Here is a tiny trained network, its code and every weight. The questions are about switching its units off for an input and a target symbol, where a switched-off unit gives its printed mean instead of its output.

import numpy as np


def w(rows, s, z=0):
    codes = np.array(rows[::2]) - 128.0
    scale = np.full(codes.shape[1], s)
    scale[-1] = z or s
    return codes * scale


def norm(h):
    return h / np.sqrt((h * h).mean(-1, keepdims=True) + 1e-5)


def f(y):
    return y / 2 * (1 + np.tanh(0.7978845608 * (y + 0.044715 * y**3)))


def softmax(a):
    e = np.exp(a - a.max(-1, keepdims=True))
    return e / e.sum(-1, keepdims=True)


def log_softmax(a):
    a = a - a.max(-1, keepdims=True)
    return a - np.log(np.exp(a).sum(-1, keepdims=True))


def net(x, mask):
    ids = ['αγδεηθμξπστφψω'.index(c) for c in x.split()]
    T = len(ids)
    res = E[ids] + P[:T]
    q, k, v = (norm(res) @ M[0].T for M in (Q, K, V))
    z = softmax(np.where(np.tri(T) > 0, q @ k.T / 4**0.5, -1e9)) @ v
    res = res + np.where(mask[0], z, O[0][:, -1]) @ O[0][:, :-1]
    y = f(norm(res) @ A[0][:, :-1].T + A[0][:, -1])
    res = res + np.where(mask[1:9], y, B[0][:, -1]) @ B[0][:, :-1]
    return log_softmax(norm(res)[-1] @ U[:, :-1].T + U[:, -1])


Q, K, V, O, A, B = {}, {}, {}, {}, {}, {}
E = w([
[112,146,113,159],'α',
[104,144,130,155],'γ',
[123,131,96,161],'δ',
[134,147,95,151],'ε',
[112,124,95,158],'η',
[115,124,96,159],'θ',
[136,143,100,149],'μ',
[93,32,93,84],'ξ',
[100,164,211,100],'π',
[195,183,185,115],'σ',
[180,179,122,132],'τ',
[170,76,206,120],'φ',
[216,9,129,173],'ψ',
[252,124,115,140],'ω',
],0.0027)
P = w([
[146,128,102,16],'0',
[87,100,121,253],'1',
[137,143,112,87],'2',
[163,114,119,13],'3',
[108,123,139,199],'4',
[135,137,125,104],'5',
[149,116,123,62],'6',
[127,137,149,181],'7',
[133,132,131,116],'8',
[142,114,128,86],'9',
[132,150,153,175],'10',
[131,131,123,114],'11',
],0.0048)
Q[0] = w([
[79,231,8,239],'h1',
[162,98,89,75],'h1',
[255,101,124,149],'h1',
[110,83,128,232],'h1',
],0.009)
K[0] = w([
[48,169,11,99],'h1',
[169,127,114,177],'h1',
[211,95,94,109],'h1',
[91,62,121,100],'h1',
],0.011)
V[0] = w([
[126,209,199,122],'h1',
[194,93,116,146],'h1',
[168,198,49,142],'h1',
[254,125,133,158],'h1',
],0.0074)
O[0] = w([
[130,228,185,121,83],'h1',
[202,109,98,130,212],'h1',
[113,203,26,138,95],'h1',
[254,178,88,128,251],'h1',
],0.0068,0.0017)
A[0] = w([
[68,151,103,127,58],'n1',
[109,158,136,77,135],'n2',
[110,147,169,135,79],'n3',
[130,123,141,249,112],'n4',
[87,148,98,99,156],'n5',
[123,111,133,236,4],'n6',
[146,160,107,164,158],'n7',
[163,106,127,146,149],'n8',
],0.013,0.0041)
B[0] = w([
[249,102,161,178,133],'n1',
[93,124,187,151,165],'n2',
[127,66,90,113,118],'n3',
[126,174,142,228,252],'n4',
[101,140,102,145,163],'n5',
[220,252,173,16,197],'n6',
[76,126,156,84,196],'n7',
[80,126,145,144,233],'n8',
],0.013,0.0028)
U = w([
[136,166,159,219,220],'α',
[101,110,173,219,42],'γ',
[108,130,77,152,41],'δ',
[86,154,81,142,24],'ε',
[142,109,84,169,58],'η',
[136,116,85,165,40],'θ',
[98,141,93,143,1],'μ',
[70,47,95,93,253],'ξ',
[55,84,204,134,170],'π',
[176,247,193,125,208],'σ',
[78,176,113,74,66],'τ',
[218,74,202,77,89],'φ',
[217,55,94,122,86],'ψ',
[227,147,72,54,159],'ω',
],0.012,0.003)

Each question gives the input, a string of symbols that net reads in full, and the target symbol t.
The units are the heads (4 rows each of Q, K, V and O) and the neurons (one row each of A and B). Each row of codes is followed by its name. A weight is (code - 128) times the scale printed after its matrix; where a second scale follows, it is the last column's (O, A, B and U).
mask holds one flag per unit, heads first, then neurons. A switched-off unit (its flag False) gives its mean, the last column of its rows in O or B, instead of its output. The means were averaged over made-up inputs and are rounded, as every weight is.
A unit's drop is (log p(t) with every unit on - log p(t) with that unit switched off) / (log p(t) with every unit on - log p(t) with every unit switched off).
The circuit of an input: a set's keep is (log p(t) with only the set's units on - log p(t) with every unit switched off) / (log p(t) with every unit on - log p(t) with every unit switched off). Starting from all 9 units, units are removed one at a time, each time the one whose removal leaves the highest keep (on an exact tie, the one counted first), for as long as the keep stays at least 0.8.
units of the circuit, in order: the units of the circuit, biggest drop first
most important unit: the unit with the biggest drop
k most important neurons: the k neurons with the biggest drops, biggest first
input ξ φ ξ, target ξ: units of the circuit, in order	[n6 n4]
input α ξ δ γ ω ξ τ, target ω: 2 most important neurons	[n4 n6]
input τ σ ω φ, target ω: units of the circuit, in order	[h1 n4]
input ω ψ ψ π φ ξ σ ψ π ξ, target ψ: units of the circuit, in order	[h1 n6]
input ξ α ξ ε, target ξ: units of the circuit, in order	[n6 h1]
input π φ π π ξ φ η, target φ: units of the circuit, in order	[h1 n4]
input ξ ξ ω π, target ω: units of the circuit, in order	[h1]
input φ π μ η, target π: units of the circuit, in order	[h1 n6]
input π ξ ξ ξ ξ π σ φ φ ε, target φ: 2 most important neurons	[n4 n6]
input ε φ α σ, target φ: units of the circuit, in order	[n4 h1 n6]
input θ ξ ξ ε, target ξ: units of the circuit, in order	[h1 n6]
input τ ξ θ ξ ξ φ φ μ φ η, target φ: 3 most important neurons	[n4 n5 n2]
input τ π σ ξ ξ π φ, target φ: 3 most important neurons	[n4 n6 n7]
input ω σ π θ ψ, target σ: units of the circuit, in order	[n6]
input π ξ τ α φ θ α ξ π α π, target γ: 2 most important neurons	[n3 n6]
input ε α ξ π ξ θ α, target ξ: 2 most important neurons	[n4 n6]
input μ δ φ σ, target φ: 4 most important neurons	[n4 n6 n5 n2]
input π ξ π τ τ ε ξ, target τ: 2 most important neurons	[n4 n6]
input ω π ω γ ψ φ δ ξ γ θ, target ξ: 3 most important neurons	[n6 n4 n8]
input ξ γ ξ θ, target ξ: units of the circuit, in order	[n6 h1]
input σ ψ ξ ε φ δ τ, target φ: most important unit	n4
input π φ η ξ π π ξ, target π: 3 most important neurons	[n6 n2 n1]
